Here is a tiny trained network, its code and every weight. The questions are about switching its units off for an input and a class, where a switched-off unit gives its printed mean instead of its output.

import numpy as np


def w(rows, s, z=0):
    codes = np.array(rows[::2]) - 128.0
    scale = np.full(codes.shape[1], s)
    scale[-1] = z or s
    return codes * scale


def f(y):
    return y / 2 * (1 + np.tanh(0.7978845608 * (y + 0.044715 * y**3)))


def log_softmax(a):
    a = a - a.max(-1, keepdims=True)
    return a - np.log(np.exp(a).sum(-1, keepdims=True))


def net(x, mask):
    res = np.array(x, float).reshape(1, 8) / 4 @ E
    y = f(res @ A[0][:, :-1].T + A[0][:, -1])
    res = res + np.where(mask, y, B[0][:, -1]) @ B[0][:, :-1]
    return log_softmax(res[-1] @ U[:, :-1].T + U[:, -1])


A, B = {}, {}
E = w([
[19,228,24,23,211,36,58,213,235,40,143],'x0',
[83,34,30,231,81,37,62,196,173,230,130],'x1',
[198,48,154,24,25,202,20,238,69,245,4],'x2',
[196,163,114,48,2,47,162,203,209,163,156],'x3',
[224,242,40,94,166,213,21,208,14,64,41],'x4',
[182,218,106,245,238,30,134,83,228,247,57],'x5',
[139,106,144,166,101,12,214,243,50,78,39],'x6',
[232,245,212,104,39,66,221,141,186,75,119],'x7',
],0.0034)
A[0] = w([
[79,62,58,215,247,215,75,33,56,54,238,145],'N1',
[197,233,29,144,135,23,12,253,219,231,33,221],'N2',
[215,29,165,41,15,241,3,166,18,251,40,244],'N3',
[72,82,182,48,27,61,231,113,236,43,247,237],'N4',
[45,46,59,230,235,199,73,61,46,91,203,157],'N5',
[60,192,93,103,227,218,65,14,150,9,237,218],'N6',
[35,36,60,2,17,65,156,191,215,53,236,203],'N7',
[48,22,58,219,228,179,56,116,58,193,107,222],'N8',
[20,59,180,172,239,74,181,34,242,89,208,233],'N9',
[210,204,235,229,153,158,231,9,227,128,225,238],'N10',
[184,10,130,109,70,241,12,110,100,237,69,222],'N11',
[239,103,197,65,32,221,27,218,7,186,10,253],'N12',
[199,168,222,230,209,225,205,6,181,138,227,242],'N13',
[241,120,227,241,39,26,237,60,119,176,106,222],'N14',
[52,227,29,183,235,21,71,244,219,205,111,233],'N15',
],0.0033,0.0029)
B[0] = w([
[22,145,50,234,224,225,58,27,20,133,248,181],'N1',
[208,212,29,168,51,20,23,226,212,169,27,222],'N2',
[233,26,215,131,23,230,25,236,20,111,11,254],'N3',
[68,57,218,40,29,81,237,168,220,46,249,205],'N4',
[14,76,26,230,234,207,46,44,30,196,205,180],'N5',
[32,209,97,62,234,231,131,46,116,34,233,206],'N6',
[17,18,92,41,21,103,160,238,196,20,210,200],'N7',
[67,27,51,219,222,148,21,83,32,230,76,194],'N8',
[36,61,210,123,222,114,229,22,227,220,210,205],'N9',
[235,207,231,188,144,119,239,35,184,196,253,208],'N10',
[208,35,191,209,92,227,27,218,30,223,18,211],'N11',
[247,107,197,123,62,213,60,231,35,61,22,252],'N12',
[235,190,227,219,200,216,223,42,98,201,224,204],'N13',
[236,117,192,222,46,17,230,112,134,207,193,204],'N14',
[54,195,10,118,210,13,45,132,222,220,33,215],'N15',
],0.0034,0.0061)
U = w([
[123,240,175,57,218,216,149,18,237,159,243,72],'0',
[21,42,113,25,8,70,179,213,226,20,239,103],'1',
[159,237,11,144,110,2,31,202,240,199,38,146],'2',
[23,31,77,135,229,23,122,93,226,222,68,111],'3',
[33,98,48,229,232,234,60,37,24,139,227,3],'4',
[238,85,229,234,46,30,239,79,77,216,179,209],'5',
[222,247,185,13,130,212,129,227,32,13,22,239],'6',
[222,17,178,160,33,232,15,197,62,225,22,77],'7',
],0.0034,0.0021)

Each question gives the input, the list of numbers given to net, and the class t.
The units are the neurons (one row each of A and B). Each row of codes is followed by its name. A weight is (code - 128) times the scale printed after its matrix; where a second scale follows, it is the last column's (A, B and U).
mask holds one flag per neuron, in row order. A switched-off neuron (its flag False) gives its mean, the last column of its row in B, instead of its output. The means were averaged over made-up inputs and are rounded, as every weight is.
A unit's drop is (log p(t) with every unit on - log p(t) with that unit switched off) / (log p(t) with every unit on - log p(t) with every unit switched off).
The circuit of an input: a set's keep is (log p(t) with only the set's units on - log p(t) with every unit switched off) / (log p(t) with every unit on - log p(t) with every unit switched off). Starting from the 12 units with the biggest drops (on a tie, the unit counted first), units are removed one at a time, each time the one whose removal leaves the highest keep (on an exact tie, the one counted first), for as long as the keep stays at least 0.8.
circuit, biggest first: the units of the circuit, biggest drop first
unit that matters most: the unit with the biggest drop
k most important neurons: the k neurons with the biggest drops, biggest first
drop of u: that unit's drop, to one decimal
input [0,6,-4,7,-5,-1,8,-4], class 1: unit that matters most : N7
input [4,-4,3,2,6,6,2,1], class 2: 2 most important neurons : (N2 N15)
input [0,-4,0,7,0,-4,-8,3], class 1: 2 most important neurons : (N4 N7)
input [-8,8,-5,4,-1,-6,-4,-4], class 4: circuit, biggest first : (N5 N1)
input [1,2,-6,4,-1,-4,7,-2], class 1: 2 most important neurons : (N7 N4)
input [2,-1,1,2,7,7,5,7], class 2: circuit, biggest first : (N2 N15)
input [5,2,4,8,-6,1,0,8], class 1: circuit, biggest first : (N4 N7)
input [3,8,4,-1,-6,-8,-7,2], class 1: 2 most important neurons : (N7 N4)
input [8,-4,-4,5,4,-5,-1,-5], class 1: 2 most important neurons : (N7 N13)
input [-2,7,-3,1,3,-7,-3,8], class 1: drop of N7 : 0.2
input [3,-4,-1,6,5,4,1,3], class 2: drop of N3 : 0.1
input [-2,2,0,4,-3,-8,-5,7], class 1: drop of N4 : 0.2
